Below is a small trained network, with its code and all its weights. Each question gives an input and a class and asks what happens when units are switched off, that is, made to give their printed mean instead of their output.

import numpy as np


def w(rows, s, z=0):
    codes = np.array(rows[::2]) - 128.0
    scale = np.full(codes.shape[1], s)
    scale[-1] = z or s
    return codes * scale


def f(y):
    return np.maximum(y, 0)


def log_softmax(a):
    a = a - a.max(-1, keepdims=True)
    return a - np.log(np.exp(a).sum(-1, keepdims=True))


def net(x, mask):
    res = np.array(x, float).reshape(1, 7) / 4 @ E
    y = f(res @ A[0][:, :-1].T + A[0][:, -1])
    res = res + np.where(mask, y, B[0][:, -1]) @ B[0][:, :-1]
    return log_softmax(res[-1] @ U[:, :-1].T + U[:, -1])


A, B = {}, {}
E = w([
[218,81,109],'x0',
[130,127,130],'x1',
[130,133,128],'x2',
[226,165,254],'x3',
[128,125,126],'x4',
[127,129,132],'x5',
[72,21,155],'x6',
],0.0067)
A[0] = w([
[122,88,167,58],'n1',
[166,224,51,28],'n2',
[131,136,2,149],'n3',
[177,128,129,136],'n4',
[89,136,28,24],'n5',
[151,212,70,7],'n6',
[138,149,169,40],'n7',
[84,165,76,19],'n8',
[100,38,134,108],'n9',
[73,188,30,121],'n10',
[67,149,170,2],'n11',
[113,53,165,85],'n12',
[122,98,127,64],'n13',
[148,118,142,48],'n14',
[187,50,116,18],'n15',
[250,92,60,114],'n16',
[94,86,93,70],'n17',
[101,78,137,41],'n18',
[197,200,59,49],'n19',
[103,102,150,57],'n20',
[35,223,173,10],'n21',
[152,187,198,35],'n22',
[107,97,196,1],'n23',
[117,103,175,80],'n24',
],0.0099,0.0031)
B[0] = w([
[150,172,112,150],'n1',
[128,206,88,198],'n2',
[160,101,175,251],'n3',
[121,151,144,173],'n4',
[157,92,141,218],'n5',
[128,199,84,176],'n6',
[161,110,130,151],'n7',
[143,104,136,177],'n8',
[154,213,121,207],'n9',
[163,135,181,254],'n10',
[103,60,60,149],'n11',
[120,217,101,182],'n12',
[137,141,109,139],'n13',
[140,130,110,135],'n14',
[73,97,82,165],'n15',
[40,31,128,224],'n16',
[162,139,135,187],'n17',
[156,176,99,158],'n18',
[121,178,94,198],'n19',
[121,140,83,144],'n20',
[51,2,80,196],'n21',
[192,95,146,192],'n22',
[187,160,80,149],'n23',
[174,157,123,151],'n24',
],0.017,0.0052)
U = w([
[134,138,148,252],'0',
[89,231,134,122],'1',
[235,99,214,2],'2',
[21,65,84,5],'3',
[124,140,182,178],'4',
[71,182,253,202],'5',
[94,158,220,138],'6',
],0.0079,0.0041)

Each question gives the input, the list of numbers given to net, and the class t.
The units are the neurons (one row each of A and B). Each row of codes is followed by its name. A weight is (code - 128) times the scale printed after its matrix; where a second scale follows, it is the last column's (A, B and U).
mask holds one flag per neuron, in row order. A switched-off neuron (its flag False) gives its mean, the last column of its row in B, instead of its output. The means were averaged over made-up inputs and are rounded, as every weight is.
A unit's drop is (log p(t) with every unit on - log p(t) with that unit switched off) / (log p(t) with every unit on - log p(t) with every unit switched off).
The circuit of an input: a set's keep is (log p(t) with only the set's units on - log p(t) with every unit switched off) / (log p(t) with every unit on - log p(t) with every unit switched off). Starting from the 12 units with the biggest drops (on a tie, the unit counted first), units are removed one at a time, each time the one whose removal leaves the highest keep (on an exact tie, the one counted first), for as long as the keep stays at least 0.8.
units of the circuit, in order: the units of the circuit, biggest drop first
unit that matters most: the unit with the biggest drop
k most important neurons: the k neurons with the biggest drops, biggest first
drop when u is switched off: that unit's drop, to one decimal
input [-4,1,8,-8,-5,-3,-5], class 2: 2 most important neurons -> (n10, n3)
input [-4,-6,3,5,-8,-5,-8], class 1: unit that matters most -> n2
input [-6,3,7,-5,-1,4,8], class 1: units of the circuit, in order -> (n9, n12)
input [8,3,3,2,8,4,1], class 3: units of the circuit, in order -> (n16, n15)
input [-3,-6,6,7,-2,4,8], class 1: 2 most important neurons -> (n12, n3)
input [1,-1,1,3,6,-8,-8], class 1: units of the circuit, in order -> (n2, n19)
input [0,2,2,-8,3,-2,-7], class 2: units of the circuit, in order -> (n3, n10)
input [-6,-2,-5,4,-4,-4,-5], class 3: 4 most important neurons -> (n21, n10, n9, n3)
input [-6,-2,-2,0,6,6,-5], class 3: 2 most important neurons -> (n21, n9)
input [8,-1,7,7,1,-7,7], class 3: 3 most important neurons -> (n16, n15, n10)
input [-8,1,5,0,-4,-2,-7], class 3: 2 most important neurons -> (n21, n9)
input [4,1,-2,1,5,-1,-6], class 1: drop when n6 is switched off -> 0.2
input [0,5,-1,5,-6,-7,8], class 1: drop when n3 is switched off -> 0.1
input [8,-6,-1,-3,-5,7,-1], class 3: units of the circuit, in order -> (n16)
input [-4,5,6,-3,1,-1,6], class 1: drop when n12 is switched off -> 0.2
input [8,-3,-8,4,1,-4,-4], class 3: drop when n16 is switched off -> 0.6
